Below are the code and all the weights of a small trained network. Each question names an input and a class and asks about switching units off, where a switched-off unit gives its printed mean instead of its output.

import numpy as np


def w(rows, s, z=0):
    codes = np.array(rows[::2]) - 128.0
    scale = np.full(codes.shape[1], s)
    scale[-1] = z or s
    return codes * scale


def f(y):
    return np.maximum(y, 0)


def log_softmax(a):
    a = a - a.max(-1, keepdims=True)
    return a - np.log(np.exp(a).sum(-1, keepdims=True))


def net(x, mask):
    res = np.array(x, float).reshape(1, 5) / 4 @ E
    y = f(res @ A[0][:, :-1].T + A[0][:, -1])
    res = res + np.where(mask, y, B[0][:, -1]) @ B[0][:, :-1]
    return log_softmax(res[-1] @ U[:, :-1].T + U[:, -1])


A, B = {}, {}
E = w([
[111,140,125,126,120,117,121,112,84,150,135,125],'x0',
[136,93,189,114,73,227,71,145,56,90,48,48],'x1',
[139,78,205,248,113,176,176,130,101,107,170,202],'x2',
[114,113,105,138,7,127,112,7,196,47,161,121],'x3',
[164,106,130,126,115,111,67,146,90,67,135,147],'x4',
],0.012)
A[0] = w([
[161,99,143,200,186,172,124,156,107,187,147,193,198],'N1',
[171,222,88,31,233,121,73,154,112,153,68,94,213],'N2',
[148,89,179,95,108,174,151,133,85,100,70,48,186],'N3',
[108,145,89,111,75,131,87,76,184,114,106,86,199],'N4',
[108,154,94,135,134,2,132,107,166,106,167,162,238],'N5',
[175,160,88,120,202,131,114,170,88,168,117,113,182],'N6',
[126,127,152,194,57,177,117,38,138,108,185,168,83],'N7',
[119,115,205,180,180,235,159,209,92,108,108,102,191],'N8',
[128,102,106,174,139,80,139,59,141,166,193,217,255],'N9',
],0.0086,0.005)
B[0] = w([
[153,225,216,78,174,93,212,239,107,130,67,114,230],'N1',
[48,94,49,186,168,200,127,97,189,127,150,187,252],'N2',
[33,148,154,151,86,181,130,65,107,73,111,100,223],'N3',
[124,115,44,49,127,101,41,91,119,131,166,93,207],'N4',
[158,194,100,111,147,82,137,133,195,182,255,153,230],'N5',
[147,132,122,159,171,158,157,125,134,89,67,204,212],'N6',
[91,35,73,176,200,206,74,165,202,67,102,147,225],'N7',
[76,100,205,155,117,119,142,126,92,133,121,106,242],'N8',
[156,199,96,124,211,93,145,167,122,166,121,186,246],'N9',
],0.0077,0.016)
U = w([
[129,142,58,205,181,138,152,140,175,129,155,216,154],'0',
[40,60,116,221,142,210,85,81,135,147,84,123,195],'1',
[203,187,70,78,112,64,97,56,159,168,220,90,91],'2',
[104,123,58,62,18,133,101,42,118,129,128,2,232],'3',
[195,173,171,83,171,57,163,216,86,181,119,152,5],'4',
[92,145,239,166,104,120,176,94,41,134,122,87,36],'5',
],0.0075,0.0014)

Each question gives the input, the list of numbers given to net, and the class t.
The units are the neurons (one row each of A and B). Each row of codes is followed by its name. A weight is (code - 128) times the scale printed after its matrix; where a second scale follows, it is the last column's (A, B and U).
mask holds one flag per neuron, in row order. A switched-off neuron (its flag False) gives its mean, the last column of its row in B, instead of its output. The means were averaged over made-up inputs and are rounded, as every weight is.
A unit's drop is (log p(t) with every unit on - log p(t) with that unit switched off) / (log p(t) with every unit on - log p(t) with every unit switched off).
The circuit of an input: a set's keep is (log p(t) with only the set's units on - log p(t) with every unit switched off) / (log p(t) with every unit on - log p(t) with every unit switched off). Starting from all 9 units, units are removed one at a time, each time the one whose removal leaves the highest keep (on an exact tie, the one counted first), for as long as the keep stays at least 0.8.
units of the circuit, in order: the units of the circuit, biggest drop first
most important unit: the unit with the biggest drop
k most important neurons: the k neurons with the biggest drops, biggest first
drop of u: that unit's drop, to one decimal
input [-5,7,0,7,-3], class 3: units of the circuit, in order => N4
input [8,4,-3,1,-1], class 3: units of the circuit, in order => N7, N9
input [-4,0,7,-2,1], class 4: 2 most important neurons => N1, N3
input [-7,-8,1,-8,2], class 4: 2 most important neurons => N1, N7
input [3,-5,0,8,-7], class 2: 3 most important neurons => N4, N2, N5
input [4,7,6,0,-3], class 5: 3 most important neurons => N2, N8, N1
input [-2,1,-6,5,7], class 3: 2 most important neurons => N9, N1
input [3,8,1,-7,2], class 5: 3 most important neurons => N7, N8, N1
input [1,2,2,-7,6], class 5: 2 most important neurons => N8, N1
input [-8,2,-5,0,-1], class 1: 2 most important neurons => N2, N5
input [2,-6,1,-7,6], class 4: 2 most important neurons => N1, N7
input [-8,0,-4,3,-2], class 2: 3 most important neurons => N3, N8, N7
input [-6,3,5,-8,2], class 5: drop of N8 => 0.3
input [4,-5,3,-8,2], class 4: most important unit => N1
input [-4,4,-2,-6,-7], class 1: drop of N2 => 0.4
input [-8,5,-1,8,-7], class 3: drop of N2 => 0.2
